Below is a small trained network, with its code and all its weights. Each question gives an input and a target symbol and asks what happens when units are switched off, that is, made to give their printed mean instead of their output.

import numpy as np


def w(rows, s, z=0):
    codes = np.array(rows[::2]) - 128.0
    scale = np.full(codes.shape[1], s)
    scale[-1] = z or s
    return codes * scale


def f(y):
    return y / 2 * (1 + np.tanh(0.7978845608 * (y + 0.044715 * y**3)))


def softmax(a):
    e = np.exp(a - a.max(-1, keepdims=True))
    return e / e.sum(-1, keepdims=True)


def log_softmax(a):
    a = a - a.max(-1, keepdims=True)
    return a - np.log(np.exp(a).sum(-1, keepdims=True))


def net(x, mask):
    ids = ['ΔΞΠΣΨβγεζηθμτφ'.index(c) for c in x.split()]
    T = len(ids)
    res = E[ids] + P[:T]
    r = res
    for j in range(2):
        rows = slice(2 * j, 2 * j + 2)
        q, k, v = (r @ M[0][rows].T for M in (Q, K, V))
        z = softmax(np.where(np.tri(T) > 0, q @ k.T / 2**0.5, -1e9)) @ v
        o = O[0][rows]
        res = res + np.where(mask[j], z, o[:, -1]) @ o[:, :-1]
    y = f(res @ A[0][:, :-1].T + A[0][:, -1])
    res = res + np.where(mask[2:10], y, B[0][:, -1]) @ B[0][:, :-1]
    return log_softmax(res[-1] @ U[:, :-1].T + U[:, -1])


Q, K, V, O, A, B = {}, {}, {}, {}, {}, {}
E = w([
[158,138,96,131,202],'Δ',
[150,179,53,130,185],'Ξ',
[139,103,117,33,101],'Π',
[81,112,126,103,106],'Σ',
[59,142,141,143,124],'Ψ',
[120,128,116,93,106],'β',
[215,98,122,108,151],'γ',
[116,129,123,98,105],'ε',
[139,125,77,77,106],'ζ',
[102,91,106,101,128],'η',
[175,213,105,103,74],'θ',
[158,166,183,163,115],'μ',
[110,129,120,97,105],'τ',
[77,251,145,160,151],'φ',
],0.013)
P = w([
[137,34,155,197,98],'0',
[55,81,119,58,182],'1',
[58,100,147,60,179],'2',
[70,104,159,57,181],'3',
[72,124,179,65,178],'4',
[89,128,194,53,174],'5',
[105,133,193,44,180],'6',
[121,140,205,43,176],'7',
[132,153,219,37,178],'8',
[141,157,236,32,173],'9',
[154,173,254,30,176],'10',
[169,168,235,13,171],'11',
],0.0055)
Q[0] = w([
[91,156,101,99,89],'H1',
[56,134,153,1,157],'H1',
[136,90,102,191,72],'H2',
[111,109,148,154,87],'H2',
],0.029)
K[0] = w([
[132,187,132,63,115],'H1',
[250,223,172,147,212],'H1',
[59,168,130,23,218],'H2',
[128,135,177,113,150],'H2',
],0.021)
V[0] = w([
[70,107,150,75,19],'H1',
[153,220,42,173,71],'H1',
[101,53,4,135,97],'H2',
[79,100,155,229,119],'H2',
],0.024)
O[0] = w([
[121,65,233,88,104,14],'H1',
[211,235,160,114,134,92],'H1',
[183,112,183,252,179,237],'H2',
[106,132,168,68,227,254],'H2',
],0.016,0.0075)
A[0] = w([
[176,90,128,173,110,149],'N1',
[196,116,116,91,124,3],'N2',
[179,74,102,91,155,117],'N3',
[170,129,184,101,98,51],'N4',
[248,47,84,81,153,12],'N5',
[144,187,124,139,90,79],'N6',
[119,151,109,89,97,5],'N7',
[202,35,133,103,140,35],'N8',
],0.013,0.0057)
B[0] = w([
[37,150,151,109,93,255],'N1',
[95,161,148,177,212,146],'N2',
[93,144,102,140,73,198],'N3',
[165,94,80,68,107,195],'N4',
[90,73,185,156,43,141],'N5',
[141,42,137,142,66,240],'N6',
[183,108,190,208,90,153],'N7',
[246,171,71,132,176,254],'N8',
],0.013,0.0076)
U = w([
[118,159,93,146,150,135],'Δ',
[212,222,91,144,127,146],'Ξ',
[200,78,97,114,122,54],'Π',
[134,141,157,79,214,147],'Σ',
[131,97,254,206,212,51],'Ψ',
[181,125,149,143,157,92],'β',
[103,72,140,145,90,207],'γ',
[177,130,155,146,154,79],'ε',
[193,149,149,166,140,103],'ζ',
[191,111,171,177,195,33],'η',
[181,202,161,76,92,221],'θ',
[73,156,182,74,103,204],'μ',
[173,130,153,142,155,61],'τ',
[109,233,252,162,123,253],'φ',
],0.0061,0.0055)

Each question gives the input, a string of symbols that net reads in full, and the target symbol t.
The units are the heads (2 rows each of Q, K, V and O) and the neurons (one row each of A and B). Each row of codes is followed by its name. A weight is (code - 128) times the scale printed after its matrix; where a second scale follows, it is the last column's (O, A, B and U).
mask holds one flag per unit, heads first, then neurons. A switched-off unit (its flag False) gives its mean, the last column of its rows in O or B, instead of its output. The means were averaged over made-up inputs and are rounded, as every weight is.
A unit's drop is (log p(t) with every unit on - log p(t) with that unit switched off) / (log p(t) with every unit on - log p(t) with every unit switched off).
The circuit of an input: a set's keep is (log p(t) with only the set's units on - log p(t) with every unit switched off) / (log p(t) with every unit on - log p(t) with every unit switched off). Starting from all 10 units, units are removed one at a time, each time the one whose removal leaves the highest keep (on an exact tie, the one counted first), for as long as the keep stays at least 0.8.
circuit, biggest first: the units of the circuit, biggest drop first
k most important neurons: the k neurons with the biggest drops, biggest first
heads that matter: for each layer, one digit per head in row order, 1 if its drop is at least 0.15 and else 0, layers parted by /
input η η φ τ Δ Ψ Δ Ψ, target Ψ: circuit, biggest first => (H2)
input Ψ μ Ψ τ Ψ Ψ, target μ: circuit, biggest first => (H2 N8)
input Ψ Ψ ζ Ψ Ψ Ψ Π, target Π: circuit, biggest first => (N8 H1)
input Π Π Π Ξ Ψ Ψ, target γ: circuit, biggest first => (H2 N8)
input η Π Ψ γ Ψ φ Σ, target φ: circuit, biggest first => (H2 H1 N8 N1)
input φ Ψ Ψ ζ Σ Π, target φ: 3 most important neurons => (N7 N2 N8)
input Δ Ψ μ η μ Ξ η Π ε Π ζ, target Ξ: heads that matter => 10
input Π η Ξ Ψ η Ψ θ η Δ Ψ Ψ η, target Δ: heads that matter => 10
input Δ μ Δ Ψ Π Π Ψ ζ μ Π Ψ, target μ: heads that matter => 11
input Π Ψ θ Π Ψ Ψ γ Δ μ, target γ: circuit, biggest first => (H2 H1)
input Ψ Ψ ε θ, target θ: heads that matter => 10
input Ψ Ψ Ξ Π φ Ψ ζ Π, target Σ: 3 most important neurons => (N1 N7 N6)
input Ψ η ζ Ψ Ψ Π η θ, target Σ: heads that matter => 01
input Ψ Ψ Ξ Π Π η η η Ψ Σ, target Σ: circuit, biggest first => (H2)
input ζ η φ Ψ Ξ τ Ψ, target φ: circuit, biggest first => (H2 N1)
input Π τ Π Ψ Ψ μ Δ Ψ Ψ Ψ Π, target γ: 2 most important neurons => (N8 N1)
input Ψ Ψ Ψ Ψ ζ ε Π φ η ζ, target Σ: 2 most important neurons => (N1 N7)
input Π Π Δ Ψ Ψ γ, target γ: circuit, biggest first => (H2 H1 N1)
input Π Π Ψ Ψ Π Ψ φ Ψ, target φ: 3 most important neurons => (N1 N4 N8)
input φ ζ η Π Ψ Ψ Ψ Ψ η η η, target θ: circuit, biggest first => (H2 H1)
input γ Ψ Ψ Π Π Ψ φ Ξ Π Δ τ Π, target Δ: most important neuron => (N8)
input Δ Ψ Ψ μ θ, target θ: circuit, biggest first => (H1 N4)
input ε Δ ε Π Δ Π Σ, target Δ: 2 most important neurons => (N8 N6)
input ζ η φ Ψ τ Δ Ψ Ψ Ψ θ η ε, target φ: 3 most important neurons => (N1 N2 N8)
input Ψ ε Ψ ζ Δ Ξ, target Σ: heads that matter => 01
